[ -9 -21  23 -21 -22  -8  11  -2 -23  13   6 -13  32 -35 -16 -17   9  -2
   8  36   6  14  -2   4  38  -1  32 -42 -29 -24  15   4 -24 -11  -3  25
   0   8 -12  -9  66  17  14]
N, <45>
[ -8  -3   3  17 -24 -28  10  -1  -8   6  -2  26  14  10  24 -19  -1  10
 -16  21  -9  36 -20 -19   5  30   8 -32 -38  -9  10   1  18  -6 -10  -1
 -13  11   9   4   1  24  -6]
G, <37>
[ 20  10 -11   9  38 -12 -17  -8   6  11 -26 -11   4   8  -3  -1  -7 -12
 -12 -25  -4   7   5 -17 -22  -1  12 -26  20   6 -28   5 -10   1   1 -10
  -5  13  27  15 -13 -17 -19]
M, <44>
[-37 -36  31  -1 -34  -6  25  -8  -9  -7  29  46   0 -26  50 -19   0 -23
  38  29  -6   7   2  14  16  19   6   6 -33 -12   6 -20  14   6 -26  15
 -13  17 -38  13  17  34  29]
N, <45>
[ -7 -21   9  -4 -51 -31  12  15 -39  13  17 -16  14  10   2  -6   7 -19
  -9  40  14  34  12   0  26   6  31  -4 -40 -22  18 -12 -13 -18  10 -16
 -14 -11 -16   0  30  20   1]
N, <37>
[ 17   9   0   3  23  -9   6  -6   9  12 -21  16   9  -4   7  -6  -5  -5
  -4 -11  -3  13   1  -5 -14   2  16 -41  11  -6 -20  10  -3  -1  -2  10
  -6  11  24  17  -3 -13 -20]
M, <44>
[  3   2  -6   5 -28 -14   8  -5 -12  12   8  -2  16  -2   4   0  -2   4
   1  17  -4  20   6   9   6   0  19 -13 -24 -12   8 -12 -16  -5   6  -9
 -14 -13  -5  -1  18   8  -2]
N, <37>
[ -8 -20 -19 -15 -35  -7  13  23 -16  -6   0 -34   4  17   5   8  10 -16
  -7  13  -2 -25   7  13  12 -16  -2  39  -6  -8   1   5  16 -23  18 -46
 -16 -18  -8  17  -7  -6  -1]
N, <37>
[ 11  14  -7   8  22 -18 -19 -11  -7  12 -18   9   4  12 -23   3  -3  18
 -11  -8  -7   8   4 -16  -4   0  11 -38  17  -3 -10   2  -8   4  15  -7
   3 -23  16  -9  10  -2 -26]
M, <44>
[-28 -43  -2  11 -71 -32  33  23 -22   7  24   0  12   1  36  17  -7 -15
  -2  29 -24   6  12  39   6   1   0   5 -38  -1   0 -21  13   2   2 -30
 -17 -21 -33  -9  -8  45  15]
N, <37>
[ -3 -19  -6  -3 -40 -42   6  -1 -26  20  11  11  15   9 -20   7   0  33
 -11  29  -6   8   8 -24  24   2  16 -27 -22 -14  15  -5 -16 -23  12 -33
   0  -5  -3  -9  28  25 -21]
N, <37>
[ -2  -7   7   5 -30 -31 -11  -8 -17  12  12  19  12  16 -25  -4   2  26
 -10  21   8  19  -1 -12  11  13  28 -13 -14 -12  14  -7 -20   3  11 -10
  11 -19  -9 -25  22  15  -6]
N, <37>
[  9   8 -11   6  -8 -13  11  -2  11  15   4  19  17  -6   3  -4   2  19
   0   4  -6  15   2  13  -3   4  25 -36   0 -16  10 -11 -18   3   7  21
 -32 -11   0  -2  27  17   9]
N, <44>
[-20 -22 -11  20 -60 -34  24  18 -19  14   1  23  -2  21   5  -3  -3   1
 -21  18 -21   6  -8   0  14  23   7 -20 -36  14   4 -10   5  -1  14 -32
  -1  -7  10 -42  -5  38 -24]
G, <37>
[ 16  25 -22   8  22  -3  -1  11  12  12 -16  -7   7   8  -9  -2  -3  13
 -16 -14  -6   8  -5  -2  -8   3   2 -18  15   6 -10   4 -12   2  10   6
  16   1  24  -4  -5 -13 -18]
M, <44>
[ -4 -32  11  26 -18 -19  12   2 -18   7  -4  26  10   5  -2  15 -10 -11
 -16   5  -2   2 -10 -15  10  16  12  -8 -27  24 -15   4   0  -1 -11   2
  25  10  32 -20 -13  15 -24]
G, <37>
[  2 -21  -1  16 -24  -9  32  13 -18   7  10  17  19   1  33  -1   0 -13
 -11  12   7  20 -11   4 -14  18   2 -29 -53  11   4  -1  17 -12  -8  28
   7   9  21  -4  -3  26 -10]
G, <44>
[  3   8 -13   9   6 -25  -5   2   0   8 -19  21  -8  23  -6   2  -4   1
 -18   0  -5  12  -4 -14  -7   8   3 -24  12  -3   0   1  -3  -2  18 -18
  -3  -1  25   0  -8   0 -25]
M, <37>
[ 29   0   4   9  17  -2  -6  -6   6   4 -19 -15  15  -4 -12  18  -4  14
 -16 -20  -5 -10  -9  -5  -3  -5   7 -20  13  11 -34   4 -10  -1   4  -6
   5  -3  14 -14  -7 -12 -21]
M, <44>
[ 14  -4  -5  11 -11 -21   3  -4 -11   0 -13  16  14   9   8 -10  -4  11
 -16   2  -8  12 -12 -15   8  27  16 -17 -24   3  -3  10  12  -5  -8   1
   3   5  19  -5 -10  14 -16]
G, <37>
[  0  -4   8   7  -7  -9   3 -19  -7  -1  10   3  23  -1  55 -34   1   4
   6  11   1  33  -5  13   1  15   1 -36 -38 -36   4   0  28  -7  -9  23
 -31  -6 -22  45  27  13  26]
N, <44>
[ -6 -10   5  13 -13 -14  23   8 -16   1  -1  30   1  23  33 -24  -9 -23
 -11  12  -5  33 -13 -15  -6  21  -6  -4 -32   3  14   7  25 -11   1  14
  -1  14  15  10  -4  20 -12]
G, <44>

[ 24  -8  -9 -11  -7   9   7  34 -19   2 -22 -22  10   2   5   7 -26 -15
   1  17  -1 -14  16 -15 -11  -3  25  17 -14 -30  13   5  27   8  18   0
  32  -9  17  16 -11  59 -30]
Tipir, (39)
[ 43  10  -6 -14 -34  20 -26  51  31  20 -29 -26 -11  -1  23   1 -37  -2
   0   6 -12 -72  12 -16 -10  15  67   2 -28 -11  42  28 -10   2 -12  10
  -9  31  27  30  -1  55 -16]
Mafev, (42)
[ 17  -3 -17  -2 -18 -46  -5  -8   0  53 -34  38 -12  22 -17 -13 -61   9
  14 -25   5   9 -25   0  -7  -9 -17   2 -13 -11  22  -4  18   7  30  10
  -6  53  14  55  -6  43  -3]
lag, (51)
[ 25  -5   1  -1 -25  13 -49  27  35  -5  -7 -30  -5  -2  -2 -14   5   9
  -1 -10 -20 -20  12 -20 -15  21   4  -5 -12   4  -1  11  -7 -12  13  -2
   5  45  13 -12   9  36  -5]
Mafev, (48)
[ -3   2 -40  13 -39 -11  -8  -1  49  15 -27   8  -9  22 -14  -6 -27  20
   8 -42   5  -1 -15  -6  -7  -2 -29   0 -14 -18  31 -13   8 -10  22  -6
  -4   8   2 -17  -2  14  -6]
lag, (48)
[-24  -5  -5 -31   2  88 -33 -18  30   5 -11   6 -10  19 -14  -2 -29  25
   6  -1  10   1  -7  -7   3  -6 -19 -33   7  15  39  -4  -3 -17  65  -6
  -6  -5   6 -23  30  31   9]
Mafev, (49)
[ 17 -29   6 -21  -6   8 -31  25   5 -12  24 -47 -15  14 -30  13  36 -19
  -1 -12  -7 -16  11  -5 -17  35  23  -8  -9 -26  13  37  -8  25  19  -2
  17 -28  11  -3  20  18   2]
Mafev, (48)
[ -2 -12   0 -23 -17   3 -56   1  37  16  10 -26  -2   2  -9   4 -16  -2
   3  -6 -12 -15  -3 -11   1  19   5 -25   4  14  28   3  -6  22  13  -5
  11  12  41 -21  30  22   6]
Mafev, (48)
[-26   4   6   5  16   1  -7  47  -6  21  -9 -10 -16   7  -4   9  -9   7
   9  15  14   6  -8   9 -33   7  19   8 -25   3  12   9 -18  11  36 -22
 -14 -35  16  33  17  34  -2]
Mafev, (39)
[ 14 -13   3 -50 -13 -31  -2  11  26  -6 -12 -13  -5  21   9  -4  -8   6
 -20  16   8  -1 -12   0  17  21   0 -16  12  22  -3  -4 -10  15  23 -11
  -2  10   1  10  19  16  -9]
Mafev, (48)
[ 11  -7 -41 -12   5 -17 -14  39 -14  37 -38 -14  -3  10  -5   2 -38  18
  19  -2  12 -16   4  -6 -14 -12  24 -15 -21 -23  21  16  32   5  34   7
  -8   4  26   6  -2  54 -28]
Tipir, (51)
[ 18  -2 -22 -23 -21   7 -30   4  11  -4 -14 -26  17  21 -23  -3 -20  17
  13  -3   3   2  12 -21 -14  -8  -7 -15 -14 -38  29  13   4  19  19   8
  34 -24  11 -11  -3   6 -35]
Tipir, (48)
[ 27 -11  -5 -16 -53  21 -47  17  44  -8  -4 -77  12  20  12  -2  15 -11
   8 -18 -21 -18  -3 -22 -35  30  16  -4 -23  -8  22   1  -1  -2   9  -4
  -1  20  13 -38  44  10 -18]
Mafev, (48)
[ 11   5 -19   6   9  -5 -13  27   0  28 -39  16  10  27   7   1 -50  -2
 -11   4   8 -17  -4   0  -8 -23  26  36 -20 -16  31  13  37   1  13  13
 -27   2  21  47  -7  43 -25]
lag, (39)
[-14   3 -23 -10 -30 -20 -39  17  64  11   0 -11 -27   6  -7   2  -2  13
   3 -12 -16 -10  -9  -7   3   9   2  -3 -22   3  28   3 -17  -8   5  -8
  -2  20  16   0  17  18  10]
Mafev, (49)
[ 16  17  -2   7  -4  14 -32  61  26  10  -5 -15 -20  10  15   6  -4  -9
  33 -20  -3 -34 -10  -6 -28  22  25  17 -20  -2  32   5   7 -13 -19   0
 -13  33  13  12  22  27  -3]
Mafev, (42)
[-10   3 -12  -5 -15  23 -31   8  16   2 -27 -35  16  20  -1 -24  -7  14
  18  -4  22 -14  21 -12 -11 -29  22  -6 -12 -13  62  -1   0   2  28  18
  13  39  23 -31  13  33 -11]
Tipir, (48)
[-32 -15 -14 -18 -22 -24 -51  21  45  -8  -8 -37 -44  22   8  -8 -21  42
   4 -17  -2  -5 -33 -13 -12  19   5 -24  -3   6  27  10 -13 -12  34  -1
  -3  11  -3 -18  53  13   0]
Mafev, (49)
[  1 -12 -16  -9   2 -23 -25  20  17  23 -36  16  -2   7   7 -11 -46   3
 -21   3  19 -14 -12 -20 -10 -12  34 -15  -8  16  39  12  14   4  24  -5
 -10  -2  11  64  16  50 -25]
Mafev, (51)
[ 16 -10 -15   3 -15  23 -61  17  51   1 -14 -34 -13  15  -1  10  -5  17
  12 -15 -18 -11  11 -13 -19   6  23 -20 -39  -9  49  21  -7   5  24  12
  13  23  21 -11  33  29 -18]
Mafev, (48)
[  5 -40  -6 -20 -34 -19 -51  32  48   5 -17 -33 -20  25  11  -3 -12   8
 -17 -15 -14 -15   5 -25 -10  15  21 -11  -4  -3  41  54 -11   1  10  -3
   3  41  17   3  34  31 -16]
Mafev, (48)
